Here is a tiny trained network, its code and every weight. The questions are about switching its units off for an input and a class, where a switched-off unit gives its printed mean instead of its output.

import numpy as np


def w(rows, s, z=0):
    codes = np.array(rows[::2]) - 128.0
    scale = np.full(codes.shape[1], s)
    scale[-1] = z or s
    return codes * scale


def f(y):
    return y / 2 * (1 + np.tanh(0.7978845608 * (y + 0.044715 * y**3)))


def log_softmax(a):
    a = a - a.max(-1, keepdims=True)
    return a - np.log(np.exp(a).sum(-1, keepdims=True))


def net(x, mask):
    res = np.array(x, float).reshape(1, 5) / 4 @ E
    y = f(res @ A[0][:, :-1].T + A[0][:, -1])
    res = res + np.where(mask, y, B[0][:, -1]) @ B[0][:, :-1]
    return log_softmax(res[-1] @ U[:, :-1].T + U[:, -1])


A, B = {}, {}
E = w([
[121,212,234,65,123,158,204,121,107,100],'x0',
[162,114,101,72,56,3,110,204,29,168],'x1',
[211,79,116,119,178,119,158,98,69,122],'x2',
[191,103,211,91,110,127,104,217,187,165],'x3',
[203,181,96,161,140,137,71,159,99,129],'x4',
],0.014)
A[0] = w([
[114,27,91,153,182,185,113,87,101,114,204],'n1',
[147,171,216,76,148,143,143,113,155,108,156],'n2',
[158,174,114,145,166,188,184,84,86,82,169],'n3',
[2,125,163,119,71,119,124,118,163,85,188],'n4',
[115,134,126,191,172,205,97,113,183,97,184],'n5',
[45,116,138,116,67,129,115,135,141,137,251],'n6',
],0.0094,0.0029)
B[0] = w([
[86,8,116,101,127,92,126,153,222,136,234],'n1',
[153,175,153,73,222,135,114,152,168,161,228],'n2',
[53,132,170,68,113,162,101,60,166,32,223],'n3',
[79,139,87,94,89,245,233,110,120,187,232],'n4',
[122,129,149,197,119,182,89,149,186,165,252],'n5',
[116,161,42,131,99,143,193,163,87,165,195],'n6',
],0.011,0.015)
U = w([
[192,188,209,82,193,137,150,158,149,162,158],'0',
[110,155,136,83,141,63,161,83,85,80,54],'1',
[197,143,96,91,57,50,65,202,46,138,253],'2',
[89,180,85,110,110,177,252,115,147,200,118],'3',
[80,153,152,133,151,143,119,51,172,53,69],'4',
[116,37,86,150,149,70,141,114,173,151,125],'5',
[137,151,137,249,137,187,72,147,182,139,88],'6',
],0.011,0.0042)

Each question gives the input, the list of numbers given to net, and the class t.
The units are the neurons (one row each of A and B). Each row of codes is followed by its name. A weight is (code - 128) times the scale printed after its matrix; where a second scale follows, it is the last column's (A, B and U).
mask holds one flag per neuron, in row order. A switched-off neuron (its flag False) gives its mean, the last column of its row in B, instead of its output. The means were averaged over made-up inputs and are rounded, as every weight is.
A unit's drop is (log p(t) with every unit on - log p(t) with that unit switched off) / (log p(t) with every unit on - log p(t) with every unit switched off).
The circuit of an input: a set's keep is (log p(t) with only the set's units on - log p(t) with every unit switched off) / (log p(t) with every unit on - log p(t) with every unit switched off). Starting from all 6 units, units are removed one at a time, each time the one whose removal leaves the highest keep (on an exact tie, the one counted first), for as long as the keep stays at least 0.8.
circuit, biggest first: the units of the circuit, biggest drop first
most important unit: the unit with the biggest drop
top k neurons: the k neurons with the biggest drops, biggest first
drop of u: that unit's drop, to one decimal
input [5,-3,3,2,3], class 0: circuit, biggest first : [n2]
input [1,5,-3,-4,2], class 2: circuit, biggest first : [n4 n3]
input [8,2,1,-8,-1], class 4: top 2 neurons : [n3 n6]
input [6,5,1,-6,1], class 1: top 2 neurons : [n5 n4]
input [1,2,6,-3,8], class 4: top 2 neurons : [n3 n6]
input [-4,1,-6,5,7], class 2: top 3 neurons : [n5 n4 n3]
input [0,5,4,-5,-4], class 5: top 2 neurons : [n4 n3]
input [5,-6,-4,0,6], class 6: top 2 neurons : [n5 n1]
input [-5,-3,7,-6,-5], class 5: drop of n6 : 0.0
input [-5,-3,-8,4,-2], class 3: drop of n4 : 0.3
input [-2,-5,5,-2,-3], class 5: drop of n2 : 0.1
input [8,1,2,-5,1], class 4: drop of n3 : 0.5
input [-7,-8,-8,0,-4], class 3: top 2 neurons : [n4 n6]
input [7,6,3,-7,1], class 1: most important unit : n5
